Below are the code and all the weights of a small trained network. Each question names an input and a target symbol and asks about switching units off, where a switched-off unit gives its printed mean instead of its output.

import numpy as np


def w(rows, s, z=0):
    codes = np.array(rows[::2]) - 128.0
    scale = np.full(codes.shape[1], s)
    scale[-1] = z or s
    return codes * scale


def norm(h):
    return h / np.sqrt((h * h).mean(-1, keepdims=True) + 1e-5)


def f(y):
    return np.maximum(y, 0)


def softmax(a):
    e = np.exp(a - a.max(-1, keepdims=True))
    return e / e.sum(-1, keepdims=True)


def log_softmax(a):
    a = a - a.max(-1, keepdims=True)
    return a - np.log(np.exp(a).sum(-1, keepdims=True))


def net(x, mask):
    ids = ['αβγδεζηθμστψω'.index(c) for c in x.split()]
    T = len(ids)
    res = E[ids] + P[:T]
    u = 0
    for l in range(2):
        r = norm(res)
        for j in range(3):
            rows = slice(2 * j, 2 * j + 2)
            q, k, v = (r @ M[l][rows].T for M in (Q, K, V))
            z = softmax(np.where(np.tri(T) > 0, q @ k.T / 2**0.5, -1e9)) @ v
            o = O[l][rows]
            res = res + np.where(mask[u + j], z, o[:, -1]) @ o[:, :-1]
        u += 3
        y = f(norm(res) @ A[l][:, :-1].T + A[l][:, -1])
        res = res + np.where(mask[u : u + 4], y, B[l][:, -1]) @ B[l][:, :-1]
        u += 4
    return log_softmax(norm(res)[-1] @ U[:, :-1].T + U[:, -1])


Q, K, V, O, A, B = {}, {}, {}, {}, {}, {}
E = w([
[161,134,133,73,97,57,199,144,103,186,119,146],'α',
[144,116,132,88,63,79,235,117,126,195,162,126],'β',
[105,148,123,217,44,175,133,96,141,116,151,74],'γ',
[66,145,123,143,95,166,106,104,98,238,103,41],'δ',
[162,151,147,80,87,87,130,131,151,207,153,167],'ε',
[89,136,185,172,115,203,199,171,152,151,89,233],'ζ',
[88,107,37,210,91,68,121,100,101,82,98,182],'η',
[107,217,186,185,147,174,210,225,102,125,129,168],'θ',
[129,149,83,131,132,61,131,189,137,159,218,180],'μ',
[103,183,69,119,135,99,44,29,48,132,122,127],'σ',
[109,73,172,194,135,200,103,202,100,158,84,186],'τ',
[133,171,103,6,138,160,87,195,115,110,72,105],'ψ',
[224,104,116,143,183,127,116,171,109,150,124,141],'ω',
],0.016)
P = w([
[168,114,165,163,3,1,147,144,164,165,50,144],'0',
[152,138,121,154,55,75,136,161,139,187,99,151],'1',
[148,128,108,151,99,124,126,165,130,165,131,148],'2',
[135,119,107,123,160,163,133,140,132,145,149,150],'3',
[137,110,120,110,192,193,140,127,125,123,176,162],'4',
[140,88,137,84,254,212,152,105,116,110,201,183],'5',
],0.0093)
Q[0] = w([
[246,125,98,63,121,101,122,113,115,185,206,150],'0.h0',
[108,123,7,147,98,27,72,21,67,93,124,140],'0.h0',
[140,132,30,112,97,147,124,201,120,193,218,209],'0.h1',
[172,127,172,83,117,137,139,72,167,160,150,173],'0.h1',
[208,125,110,87,122,69,159,96,99,192,164,125],'0.h2',
[161,121,101,147,122,60,99,83,199,2,137,92],'0.h2',
],0.0098)
K[0] = w([
[163,106,149,90,254,198,125,160,111,98,124,159],'0.h0',
[167,181,129,148,128,40,49,64,63,91,63,209],'0.h0',
[135,83,129,123,225,184,30,126,107,61,128,143],'0.h1',
[51,172,128,155,217,132,76,148,137,109,168,181],'0.h1',
[171,117,195,124,212,116,132,156,194,191,178,243],'0.h2',
[143,97,127,174,82,29,183,162,74,129,79,186],'0.h2',
],0.009)
V[0] = w([
[210,136,124,124,254,120,89,162,86,160,98,123],'0.h0',
[88,140,111,171,104,150,52,226,177,125,39,72],'0.h0',
[109,95,88,134,161,89,227,203,97,45,118,156],'0.h1',
[215,154,174,149,44,177,111,131,152,76,158,134],'0.h1',
[86,132,110,77,133,93,72,193,197,134,71,129],'0.h2',
[53,104,157,48,141,88,179,118,10,171,152,94],'0.h2',
],0.0063)
O[0] = w([
[169,52,153,188,117,95,175,120,184,101,61,103,168],'0.h0',
[147,104,203,169,179,47,194,115,27,81,187,139,199],'0.h0',
[132,96,108,85,50,78,1,131,43,115,127,144,180],'0.h1',
[76,161,159,79,165,91,95,109,221,204,90,152,139],'0.h1',
[110,127,125,80,40,141,103,201,198,94,97,223,255],'0.h2',
[6,102,120,103,135,66,129,185,158,88,148,34,111],'0.h2',
],0.0063,0.0026)
A[0] = w([
[73,120,152,183,135,122,123,167,145,39,207,130,2],'0.n0',
[74,86,126,239,2,163,81,31,150,76,63,91,108],'0.n1',
[123,216,90,107,149,117,80,96,156,23,109,49,53],'0.n2',
[121,135,175,166,125,48,201,90,88,83,122,144,52],'0.n3',
],0.0077,0.0042)
B[0] = w([
[86,117,138,117,104,94,90,126,255,183,99,98,180],'0.n0',
[63,198,178,209,149,34,92,81,188,183,69,90,251],'0.n1',
[134,106,171,119,188,81,142,101,89,84,34,176,162],'0.n2',
[126,178,157,134,120,127,25,161,224,183,175,91,239],'0.n3',
],0.0078,0.0025)
Q[1] = w([
[64,182,195,254,156,166,157,194,159,84,117,162],'1.h0',
[171,62,191,163,148,68,120,142,169,177,197,174],'1.h0',
[166,138,179,194,170,170,126,180,117,97,85,188],'1.h1',
[34,180,150,126,184,177,110,167,85,158,112,105],'1.h1',
[112,140,52,86,119,184,146,154,139,203,121,137],'1.h2',
[209,100,81,217,121,173,141,127,186,148,100,99],'1.h2',
],0.0088)
K[1] = w([
[140,161,202,155,21,175,208,94,79,99,129,61],'1.h0',
[161,93,112,142,203,177,73,154,106,64,111,97],'1.h0',
[188,183,155,110,165,167,95,100,38,72,59,143],'1.h1',
[60,179,167,74,131,157,84,138,121,173,108,70],'1.h1',
[140,170,69,87,199,187,91,67,133,76,118,119],'1.h2',
[116,1,93,135,135,156,128,82,92,152,62,156],'1.h2',
],0.0096)
V[1] = w([
[85,76,180,195,82,169,81,73,90,206,120,137],'1.h0',
[148,202,197,70,146,164,102,149,90,153,5,152],'1.h0',
[113,144,116,137,142,50,89,80,119,155,2,135],'1.h1',
[197,75,93,102,211,159,96,187,118,141,92,90],'1.h1',
[105,101,163,124,136,77,92,55,104,144,83,192],'1.h2',
[158,131,111,228,101,187,139,172,140,112,86,183],'1.h2',
],0.0081)
O[1] = w([
[175,31,14,55,161,76,162,133,154,122,68,88,155],'1.h0',
[154,142,235,159,219,139,194,26,157,20,106,55,226],'1.h0',
[126,21,117,229,89,170,154,65,24,50,117,151,253],'1.h1',
[197,131,169,195,14,13,159,170,78,135,37,94,17],'1.h1',
[212,229,51,178,133,160,90,194,138,131,115,53,212],'1.h2',
[126,92,146,139,1,81,90,100,125,198,151,128,225],'1.h2',
],0.0068,0.0032)
A[1] = w([
[76,170,91,97,165,131,111,94,139,151,142,98,132],'1.n0',
[58,195,112,152,118,62,70,65,175,188,59,53,2],'1.n1',
[109,143,181,97,78,130,118,205,84,8,56,161,26],'1.n2',
[117,112,64,76,114,145,106,113,94,115,138,86,52],'1.n3',
],0.012,0.0088)
B[1] = w([
[147,109,121,173,115,117,121,115,88,106,90,134,226],'1.n0',
[92,145,150,92,170,92,30,124,197,116,28,123,202],'1.n1',
[166,136,135,91,115,92,161,179,95,4,67,159,254],'1.n2',
[139,131,178,121,135,149,134,103,146,86,167,99,142],'1.n3',
],0.019,0.007)
U = w([
[127,150,149,84,89,131,166,205,99,32,95,173,130],'α',
[40,113,76,253,75,195,161,63,19,93,168,112,243],'β',
[46,156,123,143,137,83,47,79,153,146,55,99,175],'γ',
[14,42,118,140,178,116,217,202,151,182,120,147,112],'δ',
[152,130,127,108,96,199,213,54,240,160,88,241,16],'ε',
[184,162,103,116,228,152,153,71,1,198,144,187,153],'ζ',
[175,115,112,61,61,177,73,102,163,92,198,31,123],'η',
[119,60,173,33,110,50,118,43,73,166,170,170,10],'θ',
[91,170,103,99,34,184,56,186,95,206,162,182,252],'μ',
[196,233,33,176,149,187,161,176,188,142,114,66,85],'σ',
[187,79,86,50,230,28,146,118,179,152,186,110,36],'τ',
[135,198,254,129,158,133,90,158,138,138,222,65,164],'ψ',
[191,62,174,219,37,75,151,140,136,192,111,85,47],'ω',
],0.0086,0.0033)

Each question gives the input, a string of symbols that net reads in full, and the target symbol t.
The units are the heads (2 rows each of Q, K, V and O) and the neurons (one row each of A and B). Each row of codes is followed by its name. A weight is (code - 128) times the scale printed after its matrix; where a second scale follows, it is the last column's (O, A, B and U).
mask holds one flag per unit, layer by layer, with each layer's heads first. A switched-off unit (its flag False) gives its mean, the last column of its rows in O or B, instead of its output. The means were averaged over made-up inputs and are rounded, as every weight is.
A unit's drop is (log p(t) with every unit on - log p(t) with that unit switched off) / (log p(t) with every unit on - log p(t) with every unit switched off).
The circuit of an input: a set's keep is (log p(t) with only the set's units on - log p(t) with every unit switched off) / (log p(t) with every unit on - log p(t) with every unit switched off). Starting from the 12 units with the biggest drops (on a tie, the unit counted first), units are removed one at a time, each time the one whose removal leaves the highest keep (on an exact tie, the one counted first), for as long as the keep stays at least 0.8.
circuit, biggest first: the units of the circuit, biggest drop first
most important unit: the unit with the biggest drop
k most important neurons: the k neurons with the biggest drops, biggest first
k most important neurons of layer l: the k neurons of layer l with the biggest drops, biggest first
which heads matter: for each layer, one digit per head in row order, 1 if its drop is at least 0.15 and else 0, layers parted by /
input γ ω μ ε η η, target β: most important unit	1.h1
input μ μ ε η ε τ, target ω: circuit, biggest first	[1.h1 1.h2 1.n2 1.n1]
input μ θ γ σ γ β, target σ: circuit, biggest first	[0.h0 1.h2]
input δ μ α μ δ γ, target γ: 2 most important neurons of layer 0	[0.n0 0.n1]
input α α τ τ μ β, target τ: which heads matter	100 / 000
input ψ ψ τ θ τ ε, target τ: which heads matter	100 / 100
input ψ β β μ, target μ: circuit, biggest first	[1.h0 0.h1 1.n2]
input ψ μ σ ε, target σ: which heads matter	000 / 001
input μ α τ ε, target τ: circuit, biggest first	[1.h0 1.n2]
input μ ψ α ψ ε γ, target γ: 2 most important neurons	[0.n1 1.n1]
input μ ψ ω ε, target ω: circuit, biggest first	[0.h0 1.h1]
input μ μ β, target μ: circuit, biggest first	[1.h0 1.n2]
input ε γ ω μ, target ω: circuit, biggest first	[0.h0 1.h1]
input α τ ε μ ψ ε, target ψ: which heads matter	000 / 100
input ψ μ μ, target ψ: circuit, biggest first	[1.h0 1.n2]
input γ τ σ τ ζ, target β: circuit, biggest first	[1.h1]
input ω δ γ ω ψ δ, target β: 3 most important neurons	[1.n0 1.n1 1.n2]
input ω μ τ, target ω: which heads matter	000 / 001
input ψ α σ μ α, target σ: which heads matter	010 / 001
input η ε ζ, target ε: which heads matter	000 / 100
input ε μ ψ ε, target ψ: which heads matter	000 / 000
input η ψ ζ α, target ψ: which heads matter	000 / 100
input ψ β α α, target β: 2 most important neurons	[1.n0 0.n3]
input η τ σ τ μ, target τ: circuit, biggest first	[1.h0]
input μ γ η ε, target η: 2 most important neurons of layer 1	[1.n3 1.n2]
input α δ ψ η α η, target β: which heads matter	100 / 000
input μ τ η γ μ θ, target ζ: which heads matter	100 / 000
